Here is a tiny trained network, its code and every weight. The questions are about switching its units off for an input and a target symbol, where a switched-off unit gives its printed mean instead of its output.

import numpy as np


def w(rows, s, z=0):
    codes = np.array(rows[::2]) - 128.0
    scale = np.full(codes.shape[1], s)
    scale[-1] = z or s
    return codes * scale


def norm(h):
    return h / np.sqrt((h * h).mean(-1, keepdims=True) + 1e-5)


def f(y):
    return y / 2 * (1 + np.tanh(0.7978845608 * (y + 0.044715 * y**3)))


def softmax(a):
    e = np.exp(a - a.max(-1, keepdims=True))
    return e / e.sum(-1, keepdims=True)


def log_softmax(a):
    a = a - a.max(-1, keepdims=True)
    return a - np.log(np.exp(a).sum(-1, keepdims=True))


def net(x, mask):
    ids = ['αβγδζηλμπτψω'.index(c) for c in x.split()]
    T = len(ids)
    res = E[ids] + P[:T]
    u = 0
    for l in range(3):
        r = norm(res)
        for j in range(2):
            rows = slice(2 * j, 2 * j + 2)
            q, k, v = (r @ M[l][rows].T for M in (Q, K, V))
            z = softmax(np.where(np.tri(T) > 0, q @ k.T / 2**0.5, -1e9)) @ v
            o = O[l][rows]
            res = res + np.where(mask[u + j], z, o[:, -1]) @ o[:, :-1]
        u += 2
        y = f(norm(res) @ A[l][:, :-1].T + A[l][:, -1])
        res = res + np.where(mask[u : u + 4], y, B[l][:, -1]) @ B[l][:, :-1]
        u += 4
    return log_softmax(norm(res)[-1] @ U[:, :-1].T + U[:, -1])


Q, K, V, O, A, B = {}, {}, {}, {}, {}, {}
E = w([
[36,159,168,188,25,130,170,73],'α',
[94,123,135,117,140,169,72,47],'β',
[126,56,105,154,30,196,161,156],'γ',
[73,174,156,105,156,161,187,146],'δ',
[131,254,86,112,27,127,147,129],'ζ',
[61,155,9,213,53,176,84,127],'η',
[96,96,47,73,91,79,212,85],'λ',
[71,165,99,206,147,36,100,99],'μ',
[118,122,154,195,88,65,173,219],'π',
[101,148,94,89,140,117,49,200],'τ',
[195,162,103,204,147,168,168,124],'ψ',
[208,124,156,144,68,80,103,100],'ω',
],0.0024)
P = w([
[173,98,170,116,192,138,106,111],'0',
[97,131,69,151,30,127,149,129],'1',
[94,137,77,152,25,126,148,131],'2',
[87,132,74,148,22,129,153,136],'3',
[90,133,74,148,20,130,155,134],'4',
[89,136,73,149,13,132,164,132],'5',
[84,134,68,141,11,135,158,128],'6',
[83,138,67,146,5,129,164,136],'7',
],0.0023)
Q[0] = w([
[146,114,179,112,225,120,101,135],'0.h1',
[167,107,204,82,254,138,79,125],'0.h1',
[185,126,184,101,198,126,107,116],'0.h2',
[90,123,76,169,49,142,142,105],'0.h2',
],0.0052)
K[0] = w([
[104,161,56,122,29,120,155,179],'0.h1',
[65,171,69,121,2,110,167,186],'0.h1',
[57,124,55,142,93,102,117,124],'0.h2',
[194,132,215,111,164,133,160,160],'0.h2',
],0.0047)
V[0] = w([
[130,129,5,59,117,138,131,157],'0.h1',
[152,125,75,202,175,97,78,180],'0.h1',
[142,113,166,122,156,90,182,193],'0.h2',
[165,142,168,129,159,133,144,111],'0.h2',
],0.0025)
O[0] = w([
[250,89,183,107,156,166,79,87,3],'0.h1',
[102,166,117,93,115,201,6,147,135],'0.h1',
[134,139,142,31,135,102,114,170,93],'0.h2',
[94,188,138,108,104,133,171,162,131],'0.h2',
],0.0022,0.0015)
A[0] = w([
[133,74,115,129,87,69,149,146,19],'0.n1',
[79,250,80,144,147,95,43,152,254],'0.n2',
[102,154,127,136,129,151,120,131,153],'0.n3',
[130,171,177,102,119,103,161,97,66],'0.n4',
],0.0019,0.00079)
B[0] = w([
[152,116,200,215,158,203,134,107,158],'0.n1',
[172,11,11,183,41,148,221,179,254],'0.n2',
[120,123,85,119,69,106,136,121,164],'0.n3',
[112,177,88,101,146,117,80,113,90],'0.n4',
],0.0013,0.00096)
Q[1] = w([
[178,160,177,70,213,116,108,119],'1.h1',
[112,122,83,181,39,139,138,127],'1.h1',
[112,121,47,200,2,145,155,143],'1.h2',
[123,123,82,181,41,144,149,144],'1.h2',
],0.0054)
K[1] = w([
[84,148,47,177,52,120,136,120],'1.h1',
[168,92,207,98,232,140,117,151],'1.h1',
[173,117,159,108,254,163,101,86],'1.h2',
[163,120,157,108,229,147,106,104],'1.h2',
],0.0051)
V[1] = w([
[189,174,165,88,148,42,103,122],'1.h1',
[191,44,154,139,131,251,125,204],'1.h1',
[109,114,82,84,81,71,222,197],'1.h2',
[82,231,65,80,169,166,120,139],'1.h2',
],0.0021)
O[1] = w([
[183,193,177,73,118,122,80,150,39],'1.h1',
[116,86,61,102,81,145,253,153,246],'1.h1',
[200,90,87,181,158,78,86,205,86],'1.h2',
[100,117,213,166,228,158,91,149,42],'1.h2',
],0.0024,0.0013)
A[1] = w([
[178,101,61,133,113,157,126,200,166],'1.n1',
[132,75,249,45,164,7,174,216,1],'1.n2',
[167,51,127,156,129,90,154,200,35],'1.n3',
[119,105,66,92,136,129,77,200,39],'1.n4',
],0.0018,0.00047)
B[1] = w([
[188,38,195,152,84,66,209,80,212],'1.n1',
[46,117,123,121,15,190,174,118,2],'1.n2',
[138,53,163,195,125,194,144,102,118],'1.n3',
[252,111,249,153,138,56,129,158,114],'1.n4',
],0.0013,0.00091)
Q[2] = w([
[126,119,189,85,235,145,127,136],'2.h1',
[118,135,47,172,2,115,145,131],'2.h1',
[109,148,92,141,49,151,152,114],'2.h2',
[77,165,63,178,42,94,96,139],'2.h2',
],0.0054)
K[2] = w([
[96,85,42,197,4,154,139,149],'2.h1',
[150,159,218,82,254,116,102,102],'2.h1',
[148,116,194,68,185,132,123,151],'2.h2',
[174,179,196,73,227,85,89,100],'2.h2',
],0.0046)
V[2] = w([
[144,168,188,74,159,193,181,140],'2.h1',
[61,31,155,59,164,118,130,133],'2.h1',
[114,79,119,148,38,169,250,63],'2.h2',
[159,139,66,160,79,179,174,214],'2.h2',
],0.0021)
O[2] = w([
[149,129,208,137,172,127,183,170,119],'2.h1',
[89,45,185,137,46,80,73,145,105],'2.h1',
[105,184,199,79,183,81,57,91,252],'2.h2',
[132,98,156,59,253,144,90,139,195],'2.h2',
],0.0025,0.0021)
A[2] = w([
[155,112,63,199,38,147,147,69,141],'2.n1',
[134,136,85,173,110,61,174,228,181],'2.n2',
[139,125,125,185,36,131,171,137,135],'2.n3',
[2,182,63,34,72,150,105,91,249],'2.n4',
],0.0021,0.0016)
B[2] = w([
[170,93,196,97,240,145,111,90,208],'2.n1',
[176,112,179,102,254,135,81,114,181],'2.n2',
[186,111,218,82,235,114,108,99,188],'2.n3',
[208,113,221,100,249,133,44,161,253],'2.n4',
],0.0021,0.0036)
U = w([
[75,140,94,212,183,23,98,101,174],'α',
[23,168,206,170,66,126,148,56,7],'β',
[109,73,56,36,141,67,196,74,248],'γ',
[116,103,214,181,138,52,179,221,2],'δ',
[213,156,109,201,206,183,197,103,174],'ζ',
[96,115,155,88,179,192,21,38,121],'η',
[230,104,205,121,82,53,72,69,80],'λ',
[88,124,21,198,91,181,60,122,76],'μ',
[146,103,94,79,152,102,41,251,113],'π',
[136,21,152,113,52,223,164,156,116],'τ',
[50,181,185,69,222,180,173,183,92],'ψ',
[165,255,102,77,51,130,133,146,223],'ω',
],0.0072,0.00093)

Each question gives the input, a string of symbols that net reads in full, and the target symbol t.
The units are the heads (2 rows each of Q, K, V and O) and the neurons (one row each of A and B). Each row of codes is followed by its name. A weight is (code - 128) times the scale printed after its matrix; where a second scale follows, it is the last column's (O, A, B and U).
mask holds one flag per unit, layer by layer, with each layer's heads first. A switched-off unit (its flag False) gives its mean, the last column of its rows in O or B, instead of its output. The means were averaged over made-up inputs and are rounded, as every weight is.
A unit's drop is (log p(t) with every unit on - log p(t) with that unit switched off) / (log p(t) with every unit on - log p(t) with every unit switched off).
The circuit of an input: a set's keep is (log p(t) with only the set's units on - log p(t) with every unit switched off) / (log p(t) with every unit on - log p(t) with every unit switched off). Starting from the 12 units with the biggest drops (on a tie, the unit counted first), units are removed one at a time, each time the one whose removal leaves the highest keep (on an exact tie, the one counted first), for as long as the keep stays at least 0.8.
circuit, biggest first: the units of the circuit, biggest drop first
most important unit: the unit with the biggest drop
top k neurons: the k neurons with the biggest drops, biggest first
which heads matter: for each layer, one digit per head in row order, 1 if its drop is at least 0.15 and else 0, layers parted by /
input α τ γ α γ τ, target α: which heads matter : 10 / 10 / 00
input λ α γ λ τ π β γ, target λ: most important unit : 0.h1
input β ω ψ ψ γ δ, target β: circuit, biggest first : (2.h2 2.h1)
input τ δ γ η β λ, target τ: which heads matter : 10 / 01 / 11
input ζ γ ω λ γ λ ψ δ, target ζ: circuit, biggest first : (1.h1 1.h2 2.h2 2.h1)
input β ω γ β ω, target β: which heads matter : 00 / 01 / 00
input η γ π τ μ, target η: circuit, biggest first : (0.h1 1.h2)
input α ω δ λ τ δ, target α: which heads matter : 10 / 11 / 00
input ω γ α ω α τ, target ω: circuit, biggest first : (1.h1 1.h2)
input λ τ ζ ψ μ, target λ: circuit, biggest first : (0.h1 1.h1)
input γ τ α, target γ: circuit, biggest first : (1.h1 1.h2)
input γ ζ α β, target γ: which heads matter : 00 / 11 / 00
input δ ω η δ λ, target δ: circuit, biggest first : (2.h1 1.h2 0.h2)
input β α γ β α α μ, target β: circuit, biggest first : (1.h2)
input ζ β ζ, target ζ: circuit, biggest first : (2.h1 1.h2)
input α ζ η ζ ζ δ π β, target α: circuit, biggest first : (0.h1 1.h2)
input γ β ψ γ μ, target γ: circuit, biggest first : (1.h1 0.n2)
input ζ η ζ π γ γ ω, target ζ: circuit, biggest first : (2.h1 1.h2)
input π ζ ψ γ μ, target π: which heads matter : 01 / 00 / 00
input τ ψ π γ α η ζ α, target τ: most important unit : 2.h2
input δ γ γ ω γ μ ζ ψ, target δ: which heads matter : 00 / 00 / 10
input γ ζ η λ γ γ γ, target γ: which heads matter : 00 / 11 / 01
input η γ ζ ψ τ γ η, target η: top 2 neurons : (2.n4 2.n1)
